Here is a tiny trained network, its code and every weight. The questions are about switching its units off for an input and a target symbol, where a switched-off unit gives its printed mean instead of its output.

import numpy as np


def w(rows, s, z=0):
    codes = np.array(rows[::2]) - 128.0
    scale = np.full(codes.shape[1], s)
    scale[-1] = z or s
    return codes * scale


def f(y):
    return np.maximum(y, 0)


def softmax(a):
    e = np.exp(a - a.max(-1, keepdims=True))
    return e / e.sum(-1, keepdims=True)


def log_softmax(a):
    a = a - a.max(-1, keepdims=True)
    return a - np.log(np.exp(a).sum(-1, keepdims=True))


def net(x, mask):
    ids = ['γεζλμξσφ'.index(c) for c in x.split()]
    T = len(ids)
    res = E[ids] + P[:T]
    u = 0
    for l in range(3):
        q, k, v = (res @ M[l].T for M in (Q, K, V))
        z = softmax(np.where(np.tri(T) > 0, q @ k.T / 2**0.5, -1e9)) @ v
        res = res + np.where(mask[u], z, O[l][:, -1]) @ O[l][:, :-1]
        u += 1
        y = f(res @ A[l][:, :-1].T + A[l][:, -1])
        res = res + np.where(mask[u : u + 8], y, B[l][:, -1]) @ B[l][:, :-1]
        u += 8
    return log_softmax(res[-1] @ U[:, :-1].T + U[:, -1])


Q, K, V, O, A, B = {}, {}, {}, {}, {}, {}
E = w([
[72,132,161],'γ',
[155,175,124],'ε',
[209,159,144],'ζ',
[182,140,183],'λ',
[196,6,104],'μ',
[179,164,98],'ξ',
[138,127,188],'σ',
[23,118,56],'φ',
],0.017)
P = w([
[172,241,182],'0',
[154,169,109],'1',
[134,145,135],'2',
[115,157,205],'3',
[136,131,174],'4',
[123,112,189],'5',
[100,114,254],'6',
[149,68,153],'7',
[123,68,149],'8',
[128,48,138],'9',
[144,44,126],'10',
[132,44,121],'11',
[122,70,126],'12',
],0.0028)
Q[0] = w([
[165,92,75],'0.h0',
[154,216,6],'0.h0',
],0.012)
K[0] = w([
[97,164,158],'0.h0',
[172,212,6],'0.h0',
],0.011)
V[0] = w([
[164,254,125],'0.h0',
[158,47,71],'0.h0',
],0.0057)
O[0] = w([
[62,147,255,255],'0.h0',
[172,128,167,90],'0.h0',
],0.0072,0.0024)
A[0] = w([
[216,100,255,64],'0.n0',
[125,126,136,52],'0.n1',
[48,53,167,6],'0.n2',
[44,78,136,67],'0.n3',
[93,224,67,107],'0.n4',
[134,129,149,86],'0.n5',
[136,88,182,94],'0.n6',
[137,45,166,72],'0.n7',
],0.0062,0.0022)
B[0] = w([
[133,107,8,251],'0.n0',
[134,127,117,128],'0.n1',
[179,113,142,171],'0.n2',
[120,75,97,190],'0.n3',
[111,103,149,205],'0.n4',
[122,126,112,133],'0.n5',
[115,127,112,159],'0.n6',
[145,142,122,160],'0.n7',
],0.017,0.0024)
Q[1] = w([
[2,85,121],'1.h0',
[116,171,76],'1.h0',
],0.029)
K[1] = w([
[66,254,73],'1.h0',
[122,97,83],'1.h0',
],0.025)
V[1] = w([
[128,1,156],'1.h0',
[59,147,121],'1.h0',
],0.0096)
O[1] = w([
[46,255,95,252],'1.h0',
[161,128,201,79],'1.h0',
],0.0081,0.0044)
A[1] = w([
[116,93,91,25],'1.n0',
[107,99,249,132],'1.n1',
[142,142,186,4],'1.n2',
[129,88,159,66],'1.n3',
[183,101,125,154],'1.n4',
[125,126,139,79],'1.n5',
[43,126,140,79],'1.n6',
[178,130,192,122],'1.n7',
],0.012,0.004)
B[1] = w([
[46,249,152,198],'1.n0',
[25,129,124,193],'1.n1',
[92,127,2,129],'1.n2',
[148,171,40,164],'1.n3',
[170,149,163,201],'1.n4',
[135,150,93,128],'1.n5',
[237,46,57,252],'1.n6',
[99,156,205,175],'1.n7',
],0.011,0.0027)
Q[2] = w([
[7,120,149],'2.h0',
[106,68,115],'2.h0',
],0.012)
K[2] = w([
[22,221,3],'2.h0',
[114,240,122],'2.h0',
],0.0067)
V[2] = w([
[128,10,149],'2.h0',
[105,139,84],'2.h0',
],0.011)
O[2] = w([
[2,220,78,2],'2.h0',
[126,82,200,235],'2.h0',
],0.0063,0.003)
A[2] = w([
[72,39,59,85],'2.n0',
[239,237,152,93],'2.n1',
[153,252,190,161],'2.n2',
[121,198,147,255],'2.n3',
[102,117,2,53],'2.n4',
[203,106,137,77],'2.n5',
[152,64,212,29],'2.n6',
[97,197,184,96],'2.n7',
],0.0074,0.0052)
B[2] = w([
[123,193,160,183],'2.n0',
[128,210,120,204],'2.n1',
[156,148,189,225],'2.n2',
[112,4,97,255],'2.n3',
[129,153,182,208],'2.n4',
[110,174,129,151],'2.n5',
[97,173,79,148],'2.n6',
[104,168,135,156],'2.n7',
],0.021,0.0063)
U = w([
[44,181,144,2],'γ',
[104,28,74,213],'ε',
[71,138,50,33],'ζ',
[88,126,26,194],'λ',
[2,85,88,120],'μ',
[153,181,68,40],'ξ',
[131,47,208,177],'σ',
[199,115,203,180],'φ',
],0.0093,0.0037)

Each question gives the input, a string of symbols that net reads in full, and the target symbol t.
The units are the heads (2 rows each of Q, K, V and O) and the neurons (one row each of A and B). Each row of codes is followed by its name. A weight is (code - 128) times the scale printed after its matrix; where a second scale follows, it is the last column's (O, A, B and U).
mask holds one flag per unit, layer by layer, with each layer's heads first. A switched-off unit (its flag False) gives its mean, the last column of its rows in O or B, instead of its output. The means were averaged over made-up inputs and are rounded, as every weight is.
A unit's drop is (log p(t) with every unit on - log p(t) with that unit switched off) / (log p(t) with every unit on - log p(t) with every unit switched off).
The circuit of an input: a set's keep is (log p(t) with only the set's units on - log p(t) with every unit switched off) / (log p(t) with every unit on - log p(t) with every unit switched off). Starting from the 12 units with the biggest drops (on a tie, the unit counted first), units are removed one at a time, each time the one whose removal leaves the highest keep (on an exact tie, the one counted first), for as long as the keep stays at least 0.8.
units of the circuit, in order: the units of the circuit, biggest drop first
unit that matters most: the unit with the biggest drop
k most important neurons: the k neurons with the biggest drops, biggest first
top k neurons in layer l: the k neurons of layer l with the biggest drops, biggest first
input ξ ξ ε ξ γ, target μ: units of the circuit, in order	1.h0, 1.n1, 0.n0, 2.h0
input ε ξ ξ, target φ: units of the circuit, in order	1.n4, 1.h0
input ε ξ φ ξ, target γ: units of the circuit, in order	0.n3, 1.h0, 0.n2, 2.h0
input φ φ ε ζ φ ξ ξ ζ φ, target φ: unit that matters most	1.n6
input ε ζ ξ ξ ε ε, target σ: units of the circuit, in order	1.h0, 0.h0, 2.n1
input ξ σ σ, target ε: top 2 neurons in layer 2	2.n1, 2.n2
input μ ζ ε ε, target ξ: top 3 neurons in layer 1	1.n6, 1.n0, 1.n1
input ε ξ ε ξ φ γ, target μ: units of the circuit, in order	1.h0, 1.n1, 0.n0, 2.n2
input γ ε ξ ξ σ ξ ζ, target ξ: top 2 neurons in layer 2	2.n1, 2.n3
input ξ ζ ε φ ξ ε γ ζ σ ε ξ ε φ, target φ: top 2 neurons in layer 1	1.n6, 1.n3
input ξ φ ξ λ ξ ζ, target ξ: 3 most important neurons	0.n0, 2.n1, 1.n0
input ζ ξ ξ ξ σ ξ σ φ, target γ: 4 most important neurons	2.n0, 2.n3, 1.n0, 2.n4
input ε ξ φ φ ξ, target γ: top 3 neurons in layer 2	2.n7, 2.n2, 2.n1
input ξ ε ε ε λ ζ ε ζ φ, target γ: top neuron in layer 2	2.n0
input σ ζ ε, target σ: 2 most important neurons	0.n0, 1.n6
input ξ γ ξ ζ ξ σ, target ε: top 2 neurons in layer 2	2.n2, 2.n1
input φ ξ ξ, target φ: top 2 neurons in layer 0	0.n3, 0.n0
